Here is a tiny trained network, its code and every weight. The questions are about switching its units off for an input and a target symbol, where a switched-off unit gives its printed mean instead of its output.

import numpy as np


def w(rows, s, z=0):
    codes = np.array(rows[::2]) - 128.0
    scale = np.full(codes.shape[1], s)
    scale[-1] = z or s
    return codes * scale


def norm(h):
    return h / np.sqrt((h * h).mean(-1, keepdims=True) + 1e-5)


def softmax(a):
    e = np.exp(a - a.max(-1, keepdims=True))
    return e / e.sum(-1, keepdims=True)


def log_softmax(a):
    a = a - a.max(-1, keepdims=True)
    return a - np.log(np.exp(a).sum(-1, keepdims=True))


def net(x, mask):
    ids = ['ΠΦαεζηλσω'.index(c) for c in x.split()]
    T = len(ids)
    res = E[ids] + P[:T]
    u = 0
    for l in range(2):
        r = norm(res)
        for j in range(3):
            rows = slice(4 * j, 4 * j + 4)
            q, k, v = (r @ M[l][rows].T for M in (Q, K, V))
            z = softmax(np.where(np.tri(T) > 0, q @ k.T / 4**0.5, -1e9)) @ v
            o = O[l][rows]
            res = res + np.where(mask[u + j], z, o[:, -1]) @ o[:, :-1]
        u += 3
    return log_softmax(norm(res)[-1] @ U[:, :-1].T + U[:, -1])


Q, K, V, O = {}, {}, {}, {}
E = w([
[105,220,218,122],'Π',
[92,127,131,97],'Φ',
[88,171,206,133],'α',
[112,168,131,123],'ε',
[115,166,164,135],'ζ',
[112,197,183,147],'η',
[45,255,170,106],'λ',
[121,175,198,76],'σ',
[97,147,181,124],'ω',
],0.015)
P = w([
[121,117,157,91],'0',
[174,179,92,127],'1',
[119,123,140,126],'2',
[140,123,136,66],'3',
[166,168,91,145],'4',
[104,115,138,152],'5',
[127,116,155,6],'6',
],0.023)
Q[0] = w([
[102,130,145,139],'0.h1',
[118,114,84,140],'0.h1',
[99,101,97,234],'0.h1',
[96,194,162,75],'0.h1',
[206,20,23,202],'0.h2',
[47,92,100,121],'0.h2',
[80,251,145,181],'0.h2',
[70,119,241,102],'0.h2',
[143,128,97,235],'0.h3',
[38,171,120,108],'0.h3',
[133,69,100,108],'0.h3',
[62,164,91,141],'0.h3',
],0.014)
K[0] = w([
[118,139,156,116],'0.h1',
[126,144,59,133],'0.h1',
[182,137,152,85],'0.h1',
[98,135,106,172],'0.h1',
[233,135,99,5],'0.h2',
[64,124,110,104],'0.h2',
[174,149,72,221],'0.h2',
[81,133,192,169],'0.h2',
[106,211,135,110],'0.h3',
[33,147,89,192],'0.h3',
[140,101,113,54],'0.h3',
[87,112,129,153],'0.h3',
],0.014)
V[0] = w([
[182,139,140,71],'0.h1',
[169,109,168,181],'0.h1',
[92,103,120,51],'0.h1',
[186,149,108,2],'0.h1',
[191,199,195,146],'0.h2',
[52,162,69,109],'0.h2',
[115,122,138,57],'0.h2',
[159,41,130,100],'0.h2',
[162,131,142,134],'0.h3',
[80,59,102,149],'0.h3',
[120,143,120,98],'0.h3',
[157,84,59,58],'0.h3',
],0.0087)
O[0] = w([
[132,149,161,28,153],'0.h1',
[118,148,97,160,99],'0.h1',
[180,132,30,57,161],'0.h1',
[137,94,152,75,161],'0.h1',
[194,93,249,170,248],'0.h2',
[53,81,3,88,159],'0.h2',
[97,131,138,46,152],'0.h2',
[138,173,115,171,2],'0.h2',
[130,138,123,127,122],'0.h3',
[184,189,188,190,40],'0.h3',
[112,132,102,74,158],'0.h3',
[77,161,193,152,14],'0.h3',
],0.0061,0.006)
Q[1] = w([
[116,179,108,109],'1.h1',
[112,139,200,34],'1.h1',
[141,182,121,187],'1.h1',
[162,133,117,99],'1.h1',
[195,164,128,123],'1.h2',
[111,136,129,167],'1.h2',
[163,135,43,182],'1.h2',
[159,95,112,101],'1.h2',
[67,60,212,137],'1.h3',
[250,173,80,167],'1.h3',
[194,110,148,76],'1.h3',
[165,177,63,134],'1.h3',
],0.016)
K[1] = w([
[144,42,99,66],'1.h1',
[132,84,119,180],'1.h1',
[182,144,178,6],'1.h1',
[146,95,127,177],'1.h1',
[144,150,152,92],'1.h2',
[99,162,134,162],'1.h2',
[181,222,60,180],'1.h2',
[167,115,137,113],'1.h2',
[49,163,121,120],'1.h3',
[179,75,63,162],'1.h3',
[95,76,169,180],'1.h3',
[231,65,94,91],'1.h3',
],0.015)
V[1] = w([
[25,167,143,127],'1.h1',
[156,80,67,74],'1.h1',
[193,22,103,167],'1.h1',
[172,186,99,118],'1.h1',
[61,114,120,148],'1.h2',
[200,137,111,72],'1.h2',
[143,171,194,159],'1.h2',
[124,167,171,126],'1.h2',
[90,167,147,175],'1.h3',
[154,146,167,228],'1.h3',
[25,254,86,110],'1.h3',
[144,227,155,107],'1.h3',
],0.013)
O[1] = w([
[124,245,79,191,157],'1.h1',
[92,103,59,1,156],'1.h1',
[194,51,138,97,43],'1.h1',
[66,151,193,51,93],'1.h1',
[179,180,141,58,93],'1.h2',
[87,127,181,219,204],'1.h2',
[144,71,62,84,138],'1.h2',
[147,128,112,150,180],'1.h2',
[46,140,166,121,75],'1.h3',
[71,146,164,69,1],'1.h3',
[76,40,113,243,118],'1.h3',
[78,87,108,123,207],'1.h3',
],0.0098,0.0085)
U = w([
[30,146,221,114,172],'Π',
[66,201,43,93,85],'Φ',
[153,223,159,189,79],'α',
[127,47,52,71,139],'ε',
[234,16,142,121,103],'ζ',
[198,82,224,178,98],'η',
[78,65,118,223,253],'λ',
[98,77,174,46,182],'σ',
[254,189,59,136,11],'ω',
],0.0099,0.0031)

Each question gives the input, a string of symbols that net reads in full, and the target symbol t.
The units are the heads (4 rows each of Q, K, V and O). Each row of codes is followed by its name. A weight is (code - 128) times the scale printed after its matrix; where a second scale follows, it is the last column's (O and U).
mask holds one flag per head, layer by layer. A switched-off head (its flag False) gives its mean, the last column of its rows in O, instead of its output. The means were averaged over made-up inputs and are rounded, as every weight is.
A unit's drop is (log p(t) with every unit on - log p(t) with that unit switched off) / (log p(t) with every unit on - log p(t) with every unit switched off).
The circuit of an input: a set's keep is (log p(t) with only the set's units on - log p(t) with every unit switched off) / (log p(t) with every unit on - log p(t) with every unit switched off). Starting from all 6 units, units are removed one at a time, each time the one whose removal leaves the highest keep (on an exact tie, the one counted first), for as long as the keep stays at least 0.8.
units of the circuit, in order: the units of the circuit, biggest drop first
unit that matters most: the unit with the biggest drop
heads that matter: for each layer, one digit per head in row order, 1 if its drop is at least 0.15 and else 0, layers parted by /
input λ ω ε ω Φ α ζ, target α: unit that matters most -> 1.h1
input σ Π σ α α Π Φ, target Π: units of the circuit, in order -> 1.h3, 1.h1
input Π ε ω ζ Φ Π ζ, target Π: units of the circuit, in order -> 1.h3, 0.h1
input ε Φ ε ω Π α, target α: heads that matter -> 000 / 101
input η ζ ε Φ ω ω, target ω: units of the circuit, in order -> 1.h2, 1.h1
input Φ ω ε σ Φ ζ Π, target ζ: units of the circuit, in order -> 1.h1, 0.h3
input ω σ σ ω ε, target λ: heads that matter -> 000 / 010
input Π Φ ω η η ζ, target ζ: units of the circuit, in order -> 1.h1, 0.h3, 1.h2
input ω ω ω ζ α ω η, target ω: heads that matter -> 000 / 100
input η ω ω Φ, target ω: heads that matter -> 100 / 101
input Φ Φ Π ω ω σ, target σ: heads that matter -> 110 / 011
input ε α α Π η ζ ζ, target ζ: heads that matter -> 001 / 100
input Π Φ η, target η: heads that matter -> 111 / 101
input Π Φ η Φ, target η: units of the circuit, in order -> 0.h2, 1.h1, 0.h1
input σ α λ Π α ω λ, target ω: heads that matter -> 011 / 110
input Π ω λ ω, target λ: unit that matters most -> 1.h3
input ω Φ ε α ζ η λ, target η: units of the circuit, in order -> 1.h1, 0.h2, 0.h3
input η Π Φ ω ω, target ζ: units of the circuit, in order -> 1.h1, 0.h2
input Φ Φ Π λ ε η Π, target η: units of the circuit, in order -> 1.h1, 0.h2
input α Π λ σ Φ, target ε: heads that matter -> 110 / 100
input λ λ ω α, target ω: unit that matters most -> 0.h1
input α λ η σ, target η: units of the circuit, in order -> 0.h2, 1.h1
input ε ζ ε ω Φ, target ε: heads that matter -> 010 / 100
input Π Π σ Π ε ω σ, target ω: heads that matter -> 000 / 100
input Π η Φ λ λ ω Π, target ω: heads that matter -> 000 / 110
input λ ω ζ Φ, target λ: heads that matter -> 001 / 001
